Below are the code and all the weights of a small trained network. Each question names an input and a target symbol and asks about switching units off, where a switched-off unit gives its printed mean instead of its output.

import numpy as np


def w(rows, s, z=0):
    codes = np.array(rows[::2]) - 128.0
    scale = np.full(codes.shape[1], s)
    scale[-1] = z or s
    return codes * scale


def f(y):
    return np.maximum(y, 0)


def softmax(a):
    e = np.exp(a - a.max(-1, keepdims=True))
    return e / e.sum(-1, keepdims=True)


def log_softmax(a):
    a = a - a.max(-1, keepdims=True)
    return a - np.log(np.exp(a).sum(-1, keepdims=True))


def net(x, mask):
    ids = ['ΓΞΠΦΩβεθμσ'.index(c) for c in x.split()]
    T = len(ids)
    res = E[ids] + P[:T]
    r = res
    for j in range(3):
        rows = slice(2 * j, 2 * j + 2)
        q, k, v = (r @ M[0][rows].T for M in (Q, K, V))
        z = softmax(np.where(np.tri(T) > 0, q @ k.T / 2**0.5, -1e9)) @ v
        o = O[0][rows]
        res = res + np.where(mask[j], z, o[:, -1]) @ o[:, :-1]
    y = f(res @ A[0][:, :-1].T + A[0][:, -1])
    res = res + np.where(mask[3:7], y, B[0][:, -1]) @ B[0][:, :-1]
    return log_softmax(res[-1] @ U[:, :-1].T + U[:, -1])


Q, K, V, O, A, B = {}, {}, {}, {}, {}, {}
E = w([
[166,56,170,100,19,127],'Γ',
[203,55,249,205,96,195],'Ξ',
[78,69,49,128,98,215],'Π',
[145,152,142,208,133,227],'Φ',
[128,102,51,211,59,166],'Ω',
[148,115,25,63,91,107],'β',
[165,142,136,103,186,192],'ε',
[208,13,207,112,181,178],'θ',
[154,91,46,242,188,208],'μ',
[216,194,84,74,80,54],'σ',
],0.016)
P = w([
[58,166,163,149,168,53],'0',
[133,162,108,152,127,153],'1',
[142,165,168,137,145,39],'2',
[118,138,115,141,113,178],'3',
[65,92,144,146,146,124],'4',
[138,147,131,105,112,154],'5',
[86,82,141,112,163,113],'6',
[151,118,87,134,96,181],'7',
[94,97,159,91,136,94],'8',
[146,111,88,136,94,228],'9',
[64,62,145,109,128,126],'10',
[151,119,150,100,113,175],'11',
[69,8,131,93,171,133],'12',
],0.018)
Q[0] = w([
[5,54,153,112,142,126],'H0',
[217,118,89,91,93,223],'H0',
[198,165,143,169,89,91],'H1',
[171,202,162,113,66,120],'H1',
[107,172,158,159,154,53],'H2',
[94,90,172,96,172,93],'H2',
],0.011)
K[0] = w([
[167,159,85,130,128,158],'H0',
[216,3,191,82,55,162],'H0',
[84,150,127,123,175,144],'H1',
[110,113,156,125,133,50],'H1',
[48,173,141,119,167,83],'H2',
[113,166,99,123,143,160],'H2',
],0.014)
V[0] = w([
[122,96,188,181,106,118],'H0',
[111,179,125,139,8,102],'H0',
[87,170,72,180,124,150],'H1',
[77,37,88,143,80,134],'H1',
[155,170,199,94,221,186],'H2',
[82,118,181,71,106,95],'H2',
],0.015)
O[0] = w([
[150,77,88,195,3,172,177],'H0',
[114,118,45,255,142,163,77],'H0',
[172,136,149,77,113,44,206],'H1',
[93,108,175,115,89,142,178],'H1',
[210,96,141,88,154,127,148],'H2',
[90,88,191,88,148,157,1],'H2',
],0.014,0.0095)
A[0] = w([
[124,127,183,178,184,70,93],'N0',
[146,163,140,149,83,151,174],'N1',
[75,135,98,77,113,117,249],'N2',
[39,2,112,88,123,88,123],'N3',
],0.0084,0.0019)
B[0] = w([
[75,72,93,78,153,50,180],'N0',
[79,62,215,51,101,233,255],'N1',
[91,76,92,165,254,111,208],'N2',
[204,163,235,164,89,178,208],'N3',
],0.0088,0.007)
U = w([
[158,235,189,206,146,198,255],'Γ',
[102,78,99,156,138,185,228],'Ξ',
[123,255,220,145,139,144,195],'Π',
[195,139,115,197,124,104,138],'Φ',
[102,175,134,199,76,99,54],'Ω',
[32,55,126,104,165,123,193],'β',
[91,79,120,24,146,172,131],'ε',
[148,65,112,114,123,191,40],'θ',
[113,221,149,112,75,80,10],'μ',
[102,109,42,144,189,156,42],'σ',
],0.0082,0.0046)

Each question gives the input, a string of symbols that net reads in full, and the target symbol t.
The units are the heads (2 rows each of Q, K, V and O) and the neurons (one row each of A and B). Each row of codes is followed by its name. A weight is (code - 128) times the scale printed after its matrix; where a second scale follows, it is the last column's (O, A, B and U).
mask holds one flag per unit, heads first, then neurons. A switched-off unit (its flag False) gives its mean, the last column of its rows in O or B, instead of its output. The means were averaged over made-up inputs and are rounded, as every weight is.
A unit's drop is (log p(t) with every unit on - log p(t) with that unit switched off) / (log p(t) with every unit on - log p(t) with every unit switched off).
The circuit of an input: a set's keep is (log p(t) with only the set's units on - log p(t) with every unit switched off) / (log p(t) with every unit on - log p(t) with every unit switched off). Starting from all 7 units, units are removed one at a time, each time the one whose removal leaves the highest keep (on an exact tie, the one counted first), for as long as the keep stays at least 0.8.
units of the circuit, in order: the units of the circuit, biggest drop first
unit that matters most: the unit with the biggest drop
k most important neurons: the k neurons with the biggest drops, biggest first
which heads matter: for each layer, one digit per head in row order, 1 if its drop is at least 0.15 and else 0, layers parted by /
input Ξ Γ Φ, target Ξ: units of the circuit, in order	(H0; N1)
input β θ μ, target β: unit that matters most	H2
input Φ Γ β ε, target Ξ: which heads matter	100
input ε β μ, target ε: units of the circuit, in order	(H0; H2)
input Φ Φ ε Ω Φ ε Γ β, target Ξ: which heads matter	101
input Π β β β ε Π σ ε ε Φ Φ β θ, target Φ: which heads matter	001
input β μ β Φ Ξ Φ θ μ, target ε: which heads matter	100
input Ω β β Φ β μ Ω Π, target β: units of the circuit, in order	(H1; N2; H0)
input β Ξ ε Φ Ξ Ξ σ β, target θ: units of the circuit, in order	(H0; H2)
input β β σ, target β: units of the circuit, in order	(H2; N0; H0)
input β β ε σ ε, target β: which heads matter	101
input Ξ Ω Ξ μ ε β, target θ: which heads matter	100
input ε Φ Φ Ξ β Φ, target θ: units of the circuit, in order	(H0; N1)
input θ σ ε ε Φ, target σ: which heads matter	110
input σ Ξ β ε θ Ξ, target θ: which heads matter	100
input β μ β Ω, target Ω: units of the circuit, in order	(H2)
input ε μ θ β Γ Ξ Φ Ω Π ε Γ Φ, target Ξ: units of the circuit, in order	(H0; H1)
input Φ Π σ ε β β Π β θ, target β: units of the circuit, in order	(H0; N0)
input β Φ μ Γ σ β β Φ σ, target β: units of the circuit, in order	(H2; N2)
input β θ Ω, target β: units of the circuit, in order	(H2; H0; N0)
input ε Φ Ξ Φ μ μ θ Φ, target ε: units of the circuit, in order	(H0)
input Ξ Ω ε θ β Φ μ μ β μ ε β σ, target μ: units of the circuit, in order	(H2; H0)
input Φ ε θ ε Φ ε Ξ, target ε: which heads matter	101
input β Ω θ, target β: units of the circuit, in order	(N0; H2)
input Φ μ Φ Φ Φ, target μ: which heads matter	110
input Φ Ξ ε ε Π Φ β Γ, target Ξ: units of the circuit, in order	(H0; H2)
input β μ β μ, target Φ: unit that matters most	H1
input μ Φ θ β Ξ, target Φ: 2 most important neurons	(N1; N2)
input Π ε Φ Ξ β Ξ θ σ θ Ω Φ Γ, target Ξ: which heads matter	110
